Here is a tiny trained network, its code and every weight. The questions are about switching its units off for an input and a target symbol, where a switched-off unit gives its printed mean instead of its output.

import numpy as np


def w(rows, s, z=0):
    codes = np.array(rows[::2]) - 128.0
    scale = np.full(codes.shape[1], s)
    scale[-1] = z or s
    return codes * scale


def norm(h):
    return h / np.sqrt((h * h).mean(-1, keepdims=True) + 1e-5)


def f(y):
    return np.maximum(y, 0)


def softmax(a):
    e = np.exp(a - a.max(-1, keepdims=True))
    return e / e.sum(-1, keepdims=True)


def log_softmax(a):
    a = a - a.max(-1, keepdims=True)
    return a - np.log(np.exp(a).sum(-1, keepdims=True))


def net(x, mask):
    ids = ['ΓΘΛΠΦΩαβδζηξστ'.index(c) for c in x.split()]
    T = len(ids)
    res = E[ids] + P[:T]
    u = 0
    for l in range(3):
        r = norm(res)
        for j in range(2):
            rows = slice(4 * j, 4 * j + 4)
            q, k, v = (r @ M[l][rows].T for M in (Q, K, V))
            z = softmax(np.where(np.tri(T) > 0, q @ k.T / 4**0.5, -1e9)) @ v
            o = O[l][rows]
            res = res + np.where(mask[u + j], z, o[:, -1]) @ o[:, :-1]
        u += 2
        y = f(norm(res) @ A[l][:, :-1].T + A[l][:, -1])
        res = res + np.where(mask[u : u + 8], y, B[l][:, -1]) @ B[l][:, :-1]
        u += 8
    return log_softmax(norm(res)[-1] @ U[:, :-1].T + U[:, -1])


Q, K, V, O, A, B = {}, {}, {}, {}, {}, {}
E = w([
[140,126,140,151,109,139],'Γ',
[139,92,104,136,97,130],'Θ',
[87,87,96,113,119,110],'Λ',
[135,121,133,142,98,160],'Π',
[156,148,80,2,124,122],'Φ',
[121,116,102,139,107,143],'Ω',
[123,111,134,139,118,109],'α',
[126,141,108,144,130,179],'β',
[133,129,151,146,90,91],'δ',
[115,126,107,129,133,88],'ζ',
[98,114,108,151,125,112],'η',
[131,152,113,153,86,159],'ξ',
[137,118,117,135,140,118],'σ',
[107,158,125,132,119,123],'τ',
],0.017)
P = w([
[112,77,151,88,129,76],'0',
[20,235,66,206,2,4],'1',
[27,219,45,212,36,40],'2',
[32,202,34,193,22,63],'3',
[51,189,8,181,36,70],'4',
[76,162,9,181,51,89],'5',
[82,163,10,167,59,92],'6',
],0.0034)
Q[0] = w([
[115,188,219,150,194,136],'0.h0',
[170,83,166,166,64,158],'0.h0',
[211,66,248,114,35,132],'0.h0',
[168,159,204,236,160,184],'0.h0',
[140,117,147,140,145,121],'0.h1',
[122,143,96,100,138,142],'0.h1',
[124,119,155,119,115,108],'0.h1',
[137,89,219,152,119,78],'0.h1',
],0.014)
K[0] = w([
[105,151,200,126,179,134],'0.h0',
[154,169,124,69,76,151],'0.h0',
[202,147,106,6,82,123],'0.h0',
[106,198,190,128,136,165],'0.h0',
[130,134,151,148,146,138],'0.h1',
[134,151,126,126,149,133],'0.h1',
[118,127,107,130,132,119],'0.h1',
[108,110,144,163,137,131],'0.h1',
],0.019)
V[0] = w([
[120,151,133,170,107,126],'0.h0',
[126,112,127,133,137,134],'0.h0',
[118,99,127,193,135,145],'0.h0',
[111,98,129,179,135,148],'0.h0',
[94,42,168,254,125,184],'0.h1',
[170,155,191,182,91,54],'0.h1',
[194,155,144,49,128,180],'0.h1',
[188,75,135,116,218,98],'0.h1',
],0.0099)
O[0] = w([
[138,125,103,149,154,121,174],'0.h0',
[125,117,126,132,118,125,125],'0.h0',
[127,86,97,165,115,117,168],'0.h0',
[125,88,105,164,118,114,161],'0.h0',
[136,109,254,197,61,51,123],'0.h1',
[188,156,127,132,110,99,150],'0.h1',
[157,31,99,100,129,201,2],'0.h1',
[109,123,115,103,45,132,8],'0.h1',
],0.0095,0.0087)
A[0] = w([
[150,102,150,104,124,122,80],'0.n0',
[142,172,134,169,124,152,123],'0.n1',
[107,136,175,140,113,250,2],'0.n2',
[128,122,135,123,129,130,65],'0.n3',
[183,111,106,147,110,187,38],'0.n4',
[145,85,150,34,174,119,104],'0.n5',
[131,171,155,124,139,211,125],'0.n6',
[119,157,127,161,134,167,56],'0.n7',
],0.019,0.0027)
B[0] = w([
[117,159,152,165,99,130,129],'0.n0',
[108,81,134,75,148,94,254],'0.n1',
[58,167,119,160,249,200,136],'0.n2',
[138,129,109,128,115,127,128],'0.n3',
[175,142,42,116,167,167,144],'0.n4',
[84,36,122,46,128,76,152],'0.n5',
[180,207,133,90,206,199,150],'0.n6',
[149,144,161,175,115,106,163],'0.n7',
],0.015,0.0068)
Q[1] = w([
[149,166,109,162,172,71],'1.h0',
[58,125,108,71,182,52],'1.h0',
[163,150,76,115,186,117],'1.h0',
[124,195,83,240,170,97],'1.h0',
[150,124,121,82,167,60],'1.h1',
[112,60,103,102,173,63],'1.h1',
[139,94,81,142,108,156],'1.h1',
[121,111,110,254,83,183],'1.h1',
],0.02)
K[1] = w([
[124,109,151,102,87,186],'1.h0',
[86,85,94,100,137,156],'1.h0',
[150,105,108,80,142,168],'1.h0',
[145,105,195,50,93,152],'1.h0',
[153,99,144,63,89,172],'1.h1',
[125,91,102,106,99,189],'1.h1',
[151,119,108,145,151,140],'1.h1',
[107,182,102,254,127,100],'1.h1',
],0.028)
V[1] = w([
[46,239,82,132,106,136],'1.h0',
[25,115,72,109,8,101],'1.h0',
[39,84,130,229,237,156],'1.h0',
[207,214,107,170,148,62],'1.h0',
[161,155,113,65,109,101],'1.h1',
[130,139,99,103,201,83],'1.h1',
[119,112,102,49,157,131],'1.h1',
[174,169,132,100,70,103],'1.h1',
],0.013)
O[1] = w([
[52,88,208,132,165,159,187],'1.h0',
[75,179,200,68,102,200,246],'1.h0',
[94,149,113,254,91,132,140],'1.h0',
[107,32,122,103,74,92,254],'1.h0',
[106,108,173,83,143,139,154],'1.h1',
[90,112,145,143,144,85,233],'1.h1',
[104,131,179,131,186,94,82],'1.h1',
[127,108,144,70,105,172,164],'1.h1',
],0.013,0.0041)
A[1] = w([
[148,140,112,198,54,157,9],'1.n0',
[84,112,91,80,83,226,180],'1.n1',
[219,138,170,130,188,222,68],'1.n2',
[69,137,33,92,107,111,21],'1.n3',
[170,132,125,129,133,248,119],'1.n4',
[140,96,84,113,45,176,128],'1.n5',
[154,222,188,74,94,93,129],'1.n6',
[197,119,115,147,118,80,62],'1.n7',
],0.014,0.0016)
B[1] = w([
[110,222,12,58,168,190,253],'1.n0',
[211,48,99,220,182,104,221],'1.n1',
[216,188,73,139,119,249,165],'1.n2',
[146,43,213,118,74,143,202],'1.n3',
[176,138,47,94,244,200,164],'1.n4',
[148,183,199,195,186,93,210],'1.n5',
[167,23,181,206,170,178,232],'1.n6',
[85,121,155,60,96,194,207],'1.n7',
],0.012,0.0058)
Q[2] = w([
[134,111,66,82,146,148],'2.h0',
[185,78,218,78,101,11],'2.h0',
[148,116,63,190,168,168],'2.h0',
[166,140,159,198,58,50],'2.h0',
[146,199,73,185,122,66],'2.h1',
[116,175,174,210,148,65],'2.h1',
[109,32,143,6,71,115],'2.h1',
[177,65,232,165,193,155],'2.h1',
],0.017)
K[2] = w([
[89,159,86,94,116,154],'2.h0',
[126,208,253,213,119,86],'2.h0',
[108,90,101,74,153,166],'2.h0',
[40,131,124,184,141,118],'2.h0',
[103,106,173,107,200,136],'2.h1',
[157,171,169,33,186,60],'2.h1',
[128,142,146,232,5,63],'2.h1',
[120,177,78,77,73,142],'2.h1',
],0.017)
V[2] = w([
[99,159,146,194,143,94],'2.h0',
[236,74,129,79,84,238],'2.h0',
[150,103,156,160,71,212],'2.h0',
[204,150,115,87,192,97],'2.h0',
[149,81,98,49,3,96],'2.h1',
[179,36,144,218,180,128],'2.h1',
[195,107,165,126,81,91],'2.h1',
[89,117,227,235,66,153],'2.h1',
],0.012)
O[2] = w([
[109,86,107,81,189,157,115],'2.h0',
[125,254,185,185,65,103,126],'2.h0',
[122,229,153,122,166,138,104],'2.h0',
[108,90,163,165,36,114,144],'2.h0',
[131,184,103,20,43,33,35],'2.h1',
[202,128,157,152,189,98,254],'2.h1',
[185,179,138,89,103,98,95],'2.h1',
[163,215,113,48,237,194,110],'2.h1',
],0.0096,0.0028)
A[2] = w([
[142,143,59,63,158,170,17],'2.n0',
[51,109,81,208,149,133,134],'2.n1',
[223,69,117,116,132,140,255],'2.n2',
[129,108,172,126,53,186,178],'2.n3',
[150,159,110,92,17,153,55],'2.n4',
[138,159,78,161,78,226,139],'2.n5',
[143,147,156,252,102,129,139],'2.n6',
[167,97,163,151,138,227,151],'2.n7',
],0.019,0.0039)
B[2] = w([
[96,169,71,42,194,109,181],'2.n0',
[132,249,184,151,67,141,248],'2.n1',
[69,188,131,153,129,75,196],'2.n2',
[75,135,61,122,126,105,163],'2.n3',
[152,95,85,157,182,240,166],'2.n4',
[38,63,197,129,104,85,208],'2.n5',
[169,70,69,39,192,134,197],'2.n6',
[192,94,126,111,67,116,197],'2.n7',
],0.022,0.013)
U = w([
[181,228,208,110,151,32,39],'Γ',
[2,207,134,128,71,133,62],'Θ',
[154,104,158,209,53,152,243],'Λ',
[158,121,208,38,48,196,32],'Π',
[214,218,70,95,72,190,117],'Φ',
[148,163,10,180,92,35,142],'Ω',
[72,27,212,68,175,114,66],'α',
[136,186,65,243,200,156,138],'β',
[142,175,213,141,217,227,19],'δ',
[102,53,37,148,104,199,247],'ζ',
[83,64,138,219,184,38,134],'η',
[107,163,53,46,217,108,156],'ξ',
[248,64,120,134,176,124,250],'σ',
[128,59,94,62,26,56,152],'τ',
],0.0091,0.0023)

Each question gives the input, a string of symbols that net reads in full, and the target symbol t.
The units are the heads (4 rows each of Q, K, V and O) and the neurons (one row each of A and B). Each row of codes is followed by its name. A weight is (code - 128) times the scale printed after its matrix; where a second scale follows, it is the last column's (O, A, B and U).
mask holds one flag per unit, layer by layer, with each layer's heads first. A switched-off unit (its flag False) gives its mean, the last column of its rows in O or B, instead of its output. The means were averaged over made-up inputs and are rounded, as every weight is.
A unit's drop is (log p(t) with every unit on - log p(t) with that unit switched off) / (log p(t) with every unit on - log p(t) with every unit switched off).
The circuit of an input: a set's keep is (log p(t) with only the set's units on - log p(t) with every unit switched off) / (log p(t) with every unit on - log p(t) with every unit switched off). Starting from the 12 units with the biggest drops (on a tie, the unit counted first), units are removed one at a time, each time the one whose removal leaves the highest keep (on an exact tie, the one counted first), for as long as the keep stays at least 0.8.
circuit, biggest first: the units of the circuit, biggest drop first
most important unit: the unit with the biggest drop
top k neurons: the k neurons with the biggest drops, biggest first
k most important neurons of layer l: the k neurons of layer l with the biggest drops, biggest first
which heads matter: for each layer, one digit per head in row order, 1 if its drop is at least 0.15 and else 0, layers parted by /
input Θ Ω Θ τ β Ω Ω, target σ: most important unit => 0.h1
input ζ Ω α, target α: which heads matter => 01 / 10 / 00
input Λ β α α α, target δ: which heads matter => 01 / 10 / 00
input η σ Θ Φ ζ Θ δ, target η: circuit, biggest first => (0.h1, 1.h1, 2.h1)
input β Ω α ζ, target β: circuit, biggest first => (0.h1, 1.h0)
input α α Φ Θ ξ, target ζ: 2 most important neurons of layer 0 => (0.n1, 0.n5)
input η Ω Γ, target ξ: which heads matter => 00 / 00 / 01
input Θ τ ξ, target σ: which heads matter => 01 / 00 / 00
input ξ Θ α Γ, target Ω: circuit, biggest first => (1.h0, 0.h1)
input δ α β, target τ: circuit, biggest first => (1.h0, 0.h1)
input Ω ζ β β σ, target Θ: which heads matter => 01 / 11 / 00
input β ζ Θ, target β: which heads matter => 01 / 00 / 00
input α ζ τ β η σ ζ, target Γ: which heads matter => 01 / 11 / 01
input Γ Φ Ω ζ α Θ η, target Ω: 2 most important neurons of layer 0 => (0.n1, 0.n5)
input η δ Π δ Θ, target ξ: which heads matter => 00 / 00 / 11
input Φ σ α Ω, target Λ: most important unit => 2.h1
input σ τ Π, target Π: top 2 neurons => (2.n7, 0.n1)
input Λ η σ Ω δ, target δ: circuit, biggest first => (1.h0, 0.h1, 2.h1)
input α δ η, target Γ: which heads matter => 01 / 10 / 01
input ζ Θ σ δ, target α: most important unit => 0.h1
input Π Λ Ω Ω ζ, target ζ: top 2 neurons => (2.n4, 1.n0)
input Φ Θ ζ β η ζ, target Γ: top 2 neurons => (2.n1, 2.n6)
input α Φ Π, target δ: top 2 neurons => (0.n2, 0.n6)
input Θ Γ δ Γ Φ Π, target δ: which heads matter => 11 / 01 / 11
input ξ Ω Φ Λ Θ α δ, target α: which heads matter => 10 / 01 / 00
input Π β Ω, target ζ: top 2 neurons => (2.n4, 1.n0)
input δ Γ α, target τ: most important unit => 1.h0
input τ Λ σ Π ξ ξ, target η: which heads matter => 00 / 00 / 00
input α β Π, target Γ: which heads matter => 01 / 10 / 01
